Below are the code and all the weights of a small trained network. Each question names an input and a class and asks about switching units off, where a switched-off unit gives its printed mean instead of its output.

import numpy as np


def w(rows, s, z=0):
    codes = np.array(rows[::2]) - 128.0
    scale = np.full(codes.shape[1], s)
    scale[-1] = z or s
    return codes * scale


def f(y):
    return np.maximum(y, 0)


def log_softmax(a):
    a = a - a.max(-1, keepdims=True)
    return a - np.log(np.exp(a).sum(-1, keepdims=True))


def net(x, mask):
    res = np.array(x, float).reshape(1, 8) / 4 @ E
    y = f(res @ A[0][:, :-1].T + A[0][:, -1])
    res = res + np.where(mask, y, B[0][:, -1]) @ B[0][:, :-1]
    return log_softmax(res[-1] @ U[:, :-1].T + U[:, -1])


A, B = {}, {}
E = w([
[107,128,136,73,133,185,155,160,137,176,116,85],'x0',
[190,121,124,128,188,124,114,70,119,109,120,91],'x1',
[47,85,160,206,121,85,140,118,91,81,102,175],'x2',
[92,77,146,173,120,78,112,150,89,107,174,101],'x3',
[69,143,95,122,66,74,137,180,191,109,143,157],'x4',
[44,155,139,82,115,139,234,186,175,152,55,121],'x5',
[87,184,58,151,103,126,235,158,162,179,119,1],'x6',
[137,198,123,116,42,137,137,149,108,177,153,145],'x7',
],0.01)
A[0] = w([
[42,93,136,130,50,62,115,173,146,72,136,203,144],'n0',
[121,101,127,155,79,118,103,120,106,117,122,180,47],'n1',
[228,152,114,97,102,126,2,118,130,115,158,184,125],'n2',
[193,220,69,176,54,101,158,108,119,167,180,53,31],'n3',
[169,123,160,134,120,150,86,105,109,120,138,117,71],'n4',
[136,123,158,76,149,179,187,133,87,167,124,129,96],'n5',
[165,132,147,95,74,179,74,156,117,178,151,181,3],'n6',
[93,168,108,99,134,157,226,122,195,143,66,139,90],'n7',
[76,115,67,129,114,103,156,183,164,138,186,3,89],'n8',
[99,134,147,133,109,164,194,126,73,184,96,49,88],'n9',
],0.009,0.004)
B[0] = w([
[44,219,133,127,117,126,167,146,127,206,159,106,232],'n0',
[111,124,119,178,123,107,177,116,64,145,140,93,174],'n1',
[228,52,145,146,167,141,64,80,160,72,61,87,249],'n2',
[74,162,130,76,81,219,207,198,152,183,158,166,199],'n3',
[132,72,94,81,152,117,148,140,164,112,109,150,175],'n4',
[141,99,115,46,83,157,128,136,174,150,152,124,169],'n5',
[146,77,107,149,162,57,85,83,102,52,85,124,174],'n6',
[221,175,134,101,81,201,111,176,167,137,168,124,218],'n7',
[254,122,139,145,136,174,75,121,147,57,70,154,218],'n8',
[212,97,89,95,119,184,66,153,188,112,102,165,199],'n9',
],0.0085,0.015)
U = w([
[132,169,124,53,108,149,154,154,154,157,108,131,167],'0',
[10,156,138,147,122,82,163,129,103,161,132,132,3],'1',
[185,74,125,145,186,104,114,81,123,80,92,119,213],'2',
],0.011,0.0031)

Each question gives the input, the list of numbers given to net, and the class t.
The units are the neurons (one row each of A and B). Each row of codes is followed by its name. A weight is (code - 128) times the scale printed after its matrix; where a second scale follows, it is the last column's (A, B and U).
mask holds one flag per neuron, in row order. A switched-off neuron (its flag False) gives its mean, the last column of its row in B, instead of its output. The means were averaged over made-up inputs and are rounded, as every weight is.
A unit's drop is (log p(t) with every unit on - log p(t) with that unit switched off) / (log p(t) with every unit on - log p(t) with every unit switched off).
The circuit of an input: a set's keep is (log p(t) with only the set's units on - log p(t) with every unit switched off) / (log p(t) with every unit on - log p(t) with every unit switched off). Starting from all 10 units, units are removed one at a time, each time the one whose removal leaves the highest keep (on an exact tie, the one counted first), for as long as the keep stays at least 0.8.
units of the circuit, in order: the units of the circuit, biggest drop first
top k neurons: the k neurons with the biggest drops, biggest first
drop when u is switched off: that unit's drop, to one decimal
input [3,0,7,1,8,-6,-5,-1], class 1: units of the circuit, in order => (n0)
input [7,-1,6,-2,-1,-1,-4,2], class 1: top 2 neurons => (n2; n8)
input [2,2,-7,5,-8,-7,8,-7], class 0: top 3 neurons => (n3; n2; n6)
input [2,-1,6,-8,2,-5,0,5], class 2: units of the circuit, in order => (n3; n7)
input [-5,3,-4,-6,-6,1,-1,7], class 2: top 2 neurons => (n2; n0)
input [-1,1,-1,-2,-7,3,-2,4], class 2: top 2 neurons => (n0; n3)
input [-8,-3,3,6,-2,-6,7,6], class 1: top 3 neurons => (n7; n2; n9)
input [6,-1,2,-7,-1,-1,-1,-8], class 0: top 2 neurons => (n2; n8)
input [5,-8,7,7,3,-3,5,-6], class 1: top 2 neurons => (n0; n2)
input [4,2,5,0,7,-7,1,7], class 1: top 2 neurons => (n7; n9)
input [-1,7,0,-2,6,5,-7,5], class 2: top 2 neurons => (n3; n2)
input [8,-2,7,1,-2,-2,-6,-7], class 1: top 3 neurons => (n2; n8; n9)
input [8,-5,8,1,3,8,-7,-8], class 1: drop when n0 is switched off => 0.1
input [7,4,-4,-6,-4,4,-7,8], class 2: units of the circuit, in order => (n6)
input [-1,3,4,-2,-5,-4,7,1], class 0: drop when n3 is switched off => 0.7
input [-3,1,-1,8,-5,-3,6,3], class 0: drop when n2 is switched off => 0.2
input [-2,7,5,4,1,7,-6,-8], class 1: drop when n8 is switched off => 0.0
